Rows and roughly how far along a hidden order each lies, from 0 to 15
[-.10, -.08, -.13, .06, -.08, -.43, .00, .14, .05, -.11, .02, .18, -.06, -.05, .02, -.15, -.16, -.13, -.10, -.06, .11, -.03, -.15, .24, .02] : 1
[.12, -.03, .02, .01, -.01, -.53, .01, .02, .02, -.04, .10, .24, -.01, -.02, .00, -.11, -.03, -.07, -.03, -.04, .06, .01, -.10, .03, .01] : 5
[-.43, -.23, -.46, .14, .05, -.99, .13, .27, -.02, -.26, -.10, .39, .04, -.02, .12, -.27, -.32, -.04, -.23, -.03, .25, -.02, .05, .43, .23] : 0
[-.02, -.04, -.03, .05, -.07, -.44, -.06, .06, .07, -.03, .04, .11, -.07, .00, .03, -.10, -.12, -.05, -.04, -.07, .02, -.01, -.12, .12, -.01] : 4
[-.04, -.05, -.04, -.05, -.04, -.60, -.08, .07, -.03, -.02, .09, .15, -.04, -.03, .01, -.07, -.11, .00, -.04, -.07, .02, .02, -.15, .05, .01] : 6
[-.11, -.03, -.05, -.04, -.06, -.44, -.10, .07, .01, .02, .07, .09, -.07, .00, .02, -.06, -.13, .06, -.04, -.08, -.03, .02, -.14, .01, .00] : 7
[-.26, -.02, -.01, -.07, -.01, -.04, .06, .03, -.20, -.02, .08, -.14, .01, .00, .02, .05, -.05, .02, .00, .04, -.08, .08, -.09, -.16, .03] : 13
[-.30, -.01, .01, -.06, -.01, .11, .06, .04, -.20, -.03, .06, -.18, .02, .01, .03, .08, -.06, .02, -.01, .05, -.11, .09, -.10, -.18, .04] : 13
[-.10, .00, -.04, -.03, -.01, .01, -.03, .02, .02, .02, -.01, -.08, -.02, .01, .01, .03, -.04, .04, -.01, -.01, -.03, .01, -.01, -.03, -.01] : 8
[.17, .00, .05, .08, .01, -.04, .09, .00, .06, -.06, .03, .15, .02, -.01, .00, -.11, .07, -.12, .00, .02, .08, -.02, .00, .07, .01] : 4
[.02, -.03, -.03, .05, -.04, -.27, -.02, .05, .05, -.04, .02, .11, -.03, -.03, .01, -.09, -.06, -.07, -.04, -.04, .06, -.02, -.08, .09, .00] : 4
[-.17, .00, -.01, -.06, .02, .09, .09, -.01, -.14, -.01, .06, -.08, .02, .00, .00, .04, -.02, .01, .01, .04, -.06, .06, -.05, -.13, .03] : 12
[.05, -.02, .01, .02, -.03, -.36, -.02, .03, .02, -.01, .06, .16, -.02, -.01, .01, -.09, -.03, -.03, -.02, -.03, .03, .00, -.07, .04, .01] : 5
[-.08, -.01, -.04, -.04, -.01, -.30, -.03, .01, -.02, .01, .05, .03, -.03, .00, -.01, -.01, -.05, .02, -.01, -.03, -.02, .02, -.08, -.02, .01] : 8
[.09, -.02, .01, .04, -.03, -.27, -.01, .02, .06, -.01, .05, .09, -.03, .02, .01, -.07, -.05, -.02, -.02, -.04, -.01, -.01, -.05, .04, .01] : 6
[-.04, -.04, -.06, .11, -.02, -.28, .09, .06, .06, -.11, .01, .17, .00, -.03, .00, -.11, -.03, -.16, -.06, .00, .13, -.04, -.03, .23, .03] : 2
[-.37, -.08, .17, .02, .02, .67, .05, .06, -.41, -.10, .00, -.21, .07, .04, .11, .19, -.11, -.07, -.03, .06, -.22, .12, -.25, -.20, .16] : 15
[-.44, -.05, .10, -.06, .01, .63, .05, .08, -.35, -.09, -.02, -.23, .07, -.03, .07, .17, -.10, -.02, -.03, .08, -.16, .13, -.18, -.21, .12] : 15
[-.10, -.02, -.04, -.07, -.01, -.29, -.01, .02, -.07, .02, .07, .03, -.03, .00, .00, .00, -.07, .05, -.01, -.03, -.03, .04, -.09, -.05, .01] : 9
[-.16, -.01, .04, -.06, .05, .13, .16, -.02, -.21, -.04, .08, -.09, .08, .00, -.01, .06, .05, -.02, .03, .09, -.04, .08, -.05, -.19, .05] : 13
[-.07, -.06, -.06, .00, -.06, -.64, -.06, .11, .01, -.08, .07, .22, -.04, -.07, .01, -.13, -.11, -.07, -.07, -.06, .09, .01, -.19, .14, .01] : 3
[.02, -.03, -.06, .00, -.04, -.45, -.05, .03, .00, .00, .07, .11, -.03, .00, .01, -.07, -.08, -.01, -.03, -.06, -.01, .01, -.11, .03, .00] : 6
[-.09, -.05, -.07, .06, -.10, -.51, -.09, .10, .09, -.05, .02, .10, -.09, -.02, .04, -.11, -.17, -.06, -.07, -.09, .02, -.02, -.15, .14, -.02] : 3
[.00, -.04, -.01, .02, -.06, -.45, -.06, .05, .05, .00, .06, .09, -.06, .01, .02, -.08, -.11, -.02, -.04, -.06, .00, .00, -.10, .05, -.01] : 5
